Read these off the matrix that follows. Indices start at 1.
1) Give the entry at row 3, column 2.
2) Give the entry at row 3, column 1.
3) Give the top-left entry.
4) Give the entry in the top-right corner.
5) Give the bottom-left entry.
6) Give the entry in row 1 and column 2.
[[-44 -13 -13   9   0   0  26 -20   7 -14   5  -2  -2 -12]
 [-31 -15  -9  -5  10  -2  18 -13  12 -10   2  -7  -8  -6]
 [-36  -8  -2   8  -5  -8  19 -19   4 -10   4  -5   1  -9]
 [-30  -9 -12   8   2   1  16 -16   8 -12   7   0   3 -11]
 [-37 -12 -14  10   1   4  24 -18   8 -13   6   0  -2  -9]
 [-18  -6 -13   3   7   2   6 -11  11 -10   9   0   7 -12]
 [-30 -10   7  -4   1 -16  14 -19  12 -10   6 -13  -1  -4]
 [-20  -6 -11   4   2   4  11  -5   0  -4  -3   3  -3  -9]
 [-10   0 -13   7   1   8   3   1  -4  -2  -3   7   2 -11]
 [-29 -10  -8   7  -1   0  20 -18   9 -12   9  -2  -1  -4]]
1) -8
2) -36
3) -44
4) -12
5) -29
6) -13

Read these off the matrix that follows. Indices start at 1.
1) The entry at row 1, column 1?
2) The entry directly below the largest entry?
3) The entry just right of the smallest entry?
4) The entry at row 3, column 3?
5) The entry in row 2 and column 2?
6) The entry directly below 1.65?
7) The entry directly above 0.59?
8) The entry in row 1 and column 3?
-0.34	-0.62	0.88	-0.47	0.96	-1.24	0.52	-0.83	-0.15	-0.34
-1.46	0.32	0.24	-0.82	0.96	0.27	1.14	-1.40	0.68	0.15
-0.22	-0.22	2.01	-0.59	0.71	-0.64	-0.10	-1.78	-0.24	0.51
-0.47	0.85	0.40	-0.24	-0.16	0.27	1.14	-0.64	-0.06	0.03
-1.21	0.05	-0.09	-0.59	0.96	0.42	1.56	-1.02	0.40	0.51
-1.21	0.05	-0.73	-0.59	0.96	-0.19	1.35	-1.21	0.59	0.15
-0.34	0.85	0.56	-0.47	-0.41	0.42	1.56	-0.64	-0.52	0.15
0.15	-0.36	1.04	-1.87	-0.04	-0.64	-0.93	1.65	0.13	1.48
0.28	0.05	0.40	-0.70	0.34	-0.34	1.97	-0.83	-0.15	-0.46
-0.59	-0.49	1.04	-0.82	1.08	-1.54	0.31	-1.21	-0.61	-0.22
-0.22	-1.16	0.88	-1.75	-0.29	-0.94	-0.31	-0.06	-0.15	0.88
1) -0.34
2) 0.40
3) -0.04
4) 2.01
5) 0.32
6) -0.83
7) 0.40
8) 0.88

[[22 26 21 22 64 21 31 33 25]
 [47 40 48 52 27 47 34 33 40]
 [10 12  8  8 78  8 15 29 17]
 [12 14 10  9 75 10 17 31 18]
 [32 36 30 25 57 30 39 49 40]
 [ 8 10  6  7 82  6 15 27 14]
 [57 58 58 58 25 58 59 49 54]]
The second entry on the main diagonal: 40
Find the bottom-left entry.
57
Find the smallest entry in the first column.
8
The 3rd entry in reading order is 21
The 2nd entry, reading row by row -> 26
The entry just left of the centre entry is 9
The 3rd-last entry, reading row by row: 59
Find the entry just right of 75.
10
The second entry on the diagonal from the top-right corner: 33
Find the last entry, reading row by row.
54
The third largest entry is 75
The fourth entry in reading order -> 22
The fifth entry, reading row by row is 64
The 1st entry on the main diagonal is 22
Find the bottom entry of the column that holds the largest entry.
25
Find the median entry.
29
Find the entry just left of the largest entry.
7
Find the entry directly above 36.
14
The fourth-last entry, reading row by row: 58
The 1st entry on the diagonal from the top-right corner is 25
The entry just right of the largest entry is 6
The entry directly below the centre entry -> 57

-0.14   0.12   0.02  -0.14  -0.08   0.13  -0.29   0.09   0.07  -0.03  -0.06  -0.07
 0.03  -0.09  -0.06  -0.09  -0.10  -0.20  -0.05  -0.02  -0.08  -0.06   0.17  -0.08
-0.06   0.10   0.02  -0.12  -0.03   0.17  -0.23   0.01   0.12   0.01  -0.07  -0.07
 0.10  -0.07  -0.04  -0.06  -0.01  -0.01  -0.02  -0.13   0.04   0.01   0.04  -0.07
-0.16   0.09   0.00  -0.13  -0.11   0.03  -0.25   0.11   0.00  -0.06  -0.03  -0.07
-0.20   0.06  -0.02  -0.08  -0.07   0.08  -0.18   0.05  -0.02  -0.07  -0.19  -0.04
-0.16   0.10   0.01  -0.14  -0.11   0.05  -0.28   0.12   0.02  -0.06  -0.01  -0.08
 0.15  -0.03  -0.01  -0.10  -0.01   0.02  -0.07  -0.10   0.10   0.04   0.15  -0.08
 0.00  -0.09  -0.06  -0.08  -0.10  -0.19  -0.05  -0.01  -0.09  -0.07   0.14  -0.07
 0.07  -0.09  -0.06  -0.09  -0.09  -0.19  -0.04  -0.04  -0.06  -0.04   0.21  -0.08
 0.15  -0.04  -0.02  -0.09  -0.01   0.00  -0.06  -0.11   0.08   0.04   0.14  -0.08
-0.10   0.10   0.02  -0.11  -0.04   0.17  -0.23   0.02   0.09  -0.01  -0.10  -0.06
-0.01  -0.09  -0.06  -0.08  -0.09  -0.19  -0.05  -0.01  -0.09  -0.07   0.13  -0.08
Indices start at 1.
The entry just left of the smallest entry is 0.13
What is the entry at row 2, column 1?
Answer: 0.03
What is the entry at row 1, column 3?
Answer: 0.02
The entry in the top-right corner is -0.07
The entry in row 3 and column 1: -0.06
The largest entry is 0.21
The entry in the top-left corner is -0.14
The entry at row 1, column 2 is 0.12
What is the entry directly above the largest entry?
Answer: 0.14
What is the minimum?
Answer: -0.29
The entry just left of the largest entry -> -0.04
The entry in the bottom-right corner: -0.08
The entry in the bottom-left corner -> -0.01
What is the entry directly below the smallest entry?
Answer: -0.05
What is the bottom entry of the column that holds the smallest entry?
Answer: -0.05
The entry at row 2, column 2 is -0.09
The entry directly below the largest entry: 0.14
The entry at row 3, column 3 -> 0.02
